Below is a small trained network, with its code and all its weights. Each question gives an input and a target symbol and asks what happens when units are switched off, that is, made to give their printed mean instead of their output.

import numpy as np


def w(rows, s, z=0):
    codes = np.array(rows[::2]) - 128.0
    scale = np.full(codes.shape[1], s)
    scale[-1] = z or s
    return codes * scale


def norm(h):
    return h / np.sqrt((h * h).mean(-1, keepdims=True) + 1e-5)


def f(y):
    return np.maximum(y, 0)


def softmax(a):
    e = np.exp(a - a.max(-1, keepdims=True))
    return e / e.sum(-1, keepdims=True)


def log_softmax(a):
    a = a - a.max(-1, keepdims=True)
    return a - np.log(np.exp(a).sum(-1, keepdims=True))


def net(x, mask):
    ids = ['ΔΘΞΠΣΨΩβεζημτφ'.index(c) for c in x.split()]
    T = len(ids)
    res = E[ids] + P[:T]
    r = norm(res)
    for j in range(2):
        rows = slice(2 * j, 2 * j + 2)
        q, k, v = (r @ M[0][rows].T for M in (Q, K, V))
        z = softmax(np.where(np.tri(T) > 0, q @ k.T / 2**0.5, -1e9)) @ v
        o = O[0][rows]
        res = res + np.where(mask[j], z, o[:, -1]) @ o[:, :-1]
    y = f(norm(res) @ A[0][:, :-1].T + A[0][:, -1])
    res = res + np.where(mask[2:14], y, B[0][:, -1]) @ B[0][:, :-1]
    return log_softmax(norm(res)[-1] @ U[:, :-1].T + U[:, -1])


Q, K, V, O, A, B = {}, {}, {}, {}, {}, {}
E = w([
[134,113,158,163,151],'Δ',
[181,99,250,113,134],'Θ',
[136,94,186,151,149],'Ξ',
[126,85,140,176,94],'Π',
[120,54,156,126,120],'Σ',
[100,147,137,168,141],'Ψ',
[185,151,85,101,144],'Ω',
[163,120,53,134,149],'β',
[93,100,154,175,145],'ε',
[73,56,106,101,193],'ζ',
[125,171,120,146,196],'η',
[151,183,96,138,163],'μ',
[149,149,196,118,122],'τ',
[111,104,195,177,165],'φ',
],0.027)
P = w([
[153,128,105,207,164],'0',
[209,121,149,152,147],'1',
[117,153,209,19,143],'2',
[100,171,36,177,149],'3',
[246,101,151,145,125],'4',
[32,133,173,63,52],'5',
[123,197,129,157,173],'6',
[248,90,141,124,131],'7',
[41,112,141,64,39],'8',
[108,185,107,173,153],'9',
],0.015)
Q[0] = w([
[29,254,151,49,128],'h0',
[188,131,54,101,195],'h0',
[184,148,123,220,129],'h1',
[183,181,231,119,100],'h1',
],0.0083)
K[0] = w([
[60,189,194,240,254],'h0',
[156,120,21,122,225],'h0',
[85,72,76,42,75],'h1',
[42,105,70,170,13],'h1',
],0.0074)
V[0] = w([
[61,115,175,60,162],'h0',
[110,255,200,146,88],'h0',
[158,23,125,78,112],'h1',
[97,137,125,80,235],'h1',
],0.0094)
O[0] = w([
[135,119,227,117,160,34],'h0',
[119,179,175,107,2,7],'h0',
[169,2,179,72,130,183],'h1',
[66,125,140,58,196,51],'h1',
],0.0094,0.0015)
A[0] = w([
[123,118,15,79,138,56],'n0',
[149,80,109,144,85,69],'n1',
[45,150,114,67,215,157],'n2',
[185,85,120,169,158,91],'n3',
[50,140,184,160,169,128],'n4',
[173,115,118,163,103,43],'n5',
[56,174,147,57,96,113],'n6',
[74,103,102,108,95,50],'n7',
[106,83,113,199,71,2],'n8',
[115,167,138,111,67,234],'n9',
[114,169,139,2,89,83],'n10',
[61,96,150,114,73,179],'n11',
],0.016,0.0082)
B[0] = w([
[87,151,179,106,215,165],'n0',
[207,197,91,182,111,180],'n1',
[190,133,179,35,61,249],'n2',
[105,131,213,191,106,247],'n3',
[41,186,210,81,116,254],'n4',
[118,209,190,161,134,168],'n5',
[186,16,176,104,147,196],'n6',
[245,95,125,75,27,150],'n7',
[98,184,220,78,112,199],'n8',
[76,68,93,60,87,236],'n9',
[127,10,200,89,218,165],'n10',
[197,86,84,40,152,245],'n11',
],0.012,0.007)
U = w([
[89,112,102,146,126,108],'Δ',
[183,103,165,125,121,2],'Θ',
[57,63,148,164,139,13],'Ξ',
[195,147,141,203,79,192],'Π',
[139,25,137,169,138,30],'Σ',
[4,142,89,138,48,143],'Ψ',
[108,162,105,112,178,100],'Ω',
[104,100,113,143,206,106],'β',
[28,106,125,135,117,76],'ε',
[89,40,191,65,192,161],'ζ',
[92,239,146,49,133,28],'η',
[106,186,74,84,111,163],'μ',
[134,88,83,53,32,238],'τ',
[15,151,167,106,155,43],'φ',
],0.013,0.0068)

Each question gives the input, a string of symbols that net reads in full, and the target symbol t.
The units are the heads (2 rows each of Q, K, V and O) and the neurons (one row each of A and B). Each row of codes is followed by its name. A weight is (code - 128) times the scale printed after its matrix; where a second scale follows, it is the last column's (O, A, B and U).
mask holds one flag per unit, heads first, then neurons. A switched-off unit (its flag False) gives its mean, the last column of its rows in O or B, instead of its output. The means were averaged over made-up inputs and are rounded, as every weight is.
A unit's drop is (log p(t) with every unit on - log p(t) with that unit switched off) / (log p(t) with every unit on - log p(t) with every unit switched off).
The circuit of an input: a set's keep is (log p(t) with only the set's units on - log p(t) with every unit switched off) / (log p(t) with every unit on - log p(t) with every unit switched off). Starting from the 12 units with the biggest drops (on a tie, the unit counted first), units are removed one at a time, each time the one whose removal leaves the highest keep (on an exact tie, the one counted first), for as long as the keep stays at least 0.8.
units of the circuit, in order: the units of the circuit, biggest drop first
unit that matters most: the unit with the biggest drop
k most important neurons: the k neurons with the biggest drops, biggest first
heads that matter: for each layer, one digit per head in row order, 1 if its drop is at least 0.15 and else 0, layers parted by /
drop when u is switched off: that unit's drop, to one decimal
input Π Ξ μ μ Ω, target Π: heads that matter => 00
input ζ η Ω Ξ Π Π Π τ, target Π: unit that matters most => h1
input η Ξ ζ ζ Ψ Π Θ Π μ, target ζ: 3 most important neurons => n10, n0, n6
input Π Θ Ψ Π Ω, target Π: heads that matter => 01
input Π Ψ Π ζ Π Ψ, target τ: heads that matter => 01
input τ Ψ Π Π Π Ψ Π Ψ Ω, target ζ: heads that matter => 00
input Π Ξ Ψ Π, target Ψ: units of the circuit, in order => n2, n6
input μ Π φ Π Ξ Ψ Π, target Ψ: units of the circuit, in order => h1, n2, h0, n6
input Δ β Π τ φ, target Π: units of the circuit, in order => n9, n10, n11
input τ Ψ η φ ζ η Δ, target η: heads that matter => 01
input φ Π Ω η μ, target Π: heads that matter => 00
input ζ ζ Ξ Ψ Ω Π Δ ε, target Π: heads that matter => 00
input Π φ Π φ, target φ: heads that matter => 00
input η Π Π Θ, target Π: heads that matter => 01
input Δ Δ Π η Π Ξ Ψ, target Ψ: unit that matters most => h0
input Π Π ζ φ Π ζ, target τ: 2 most important neurons => n2, n7
input φ Ω Π φ τ, target Π: 2 most important neurons => n4, n11
input Ψ Π η ζ Π, target Π: 2 most important neurons => n1, n4
input φ η φ ζ Ω η Ψ Π μ, target ζ: 2 most important neurons => n10, n6
input Π η Π, target τ: unit that matters most => h1
input Ψ τ Θ φ Π Π η β, target β: 2 most important neurons => n0, n2
input ζ ζ Π Θ Π Π Ψ Π Δ τ, target τ: drop when n9 is switched off => 0.3
input η Ψ φ η Ξ Π Π β, target β: drop when n9 is switched off => 0.0
input ζ Ω ζ Π, target ζ: drop when h1 is switched off => 2.9
input Ψ β Π Δ Ψ, target Π: drop when n4 is switched off => 0.1
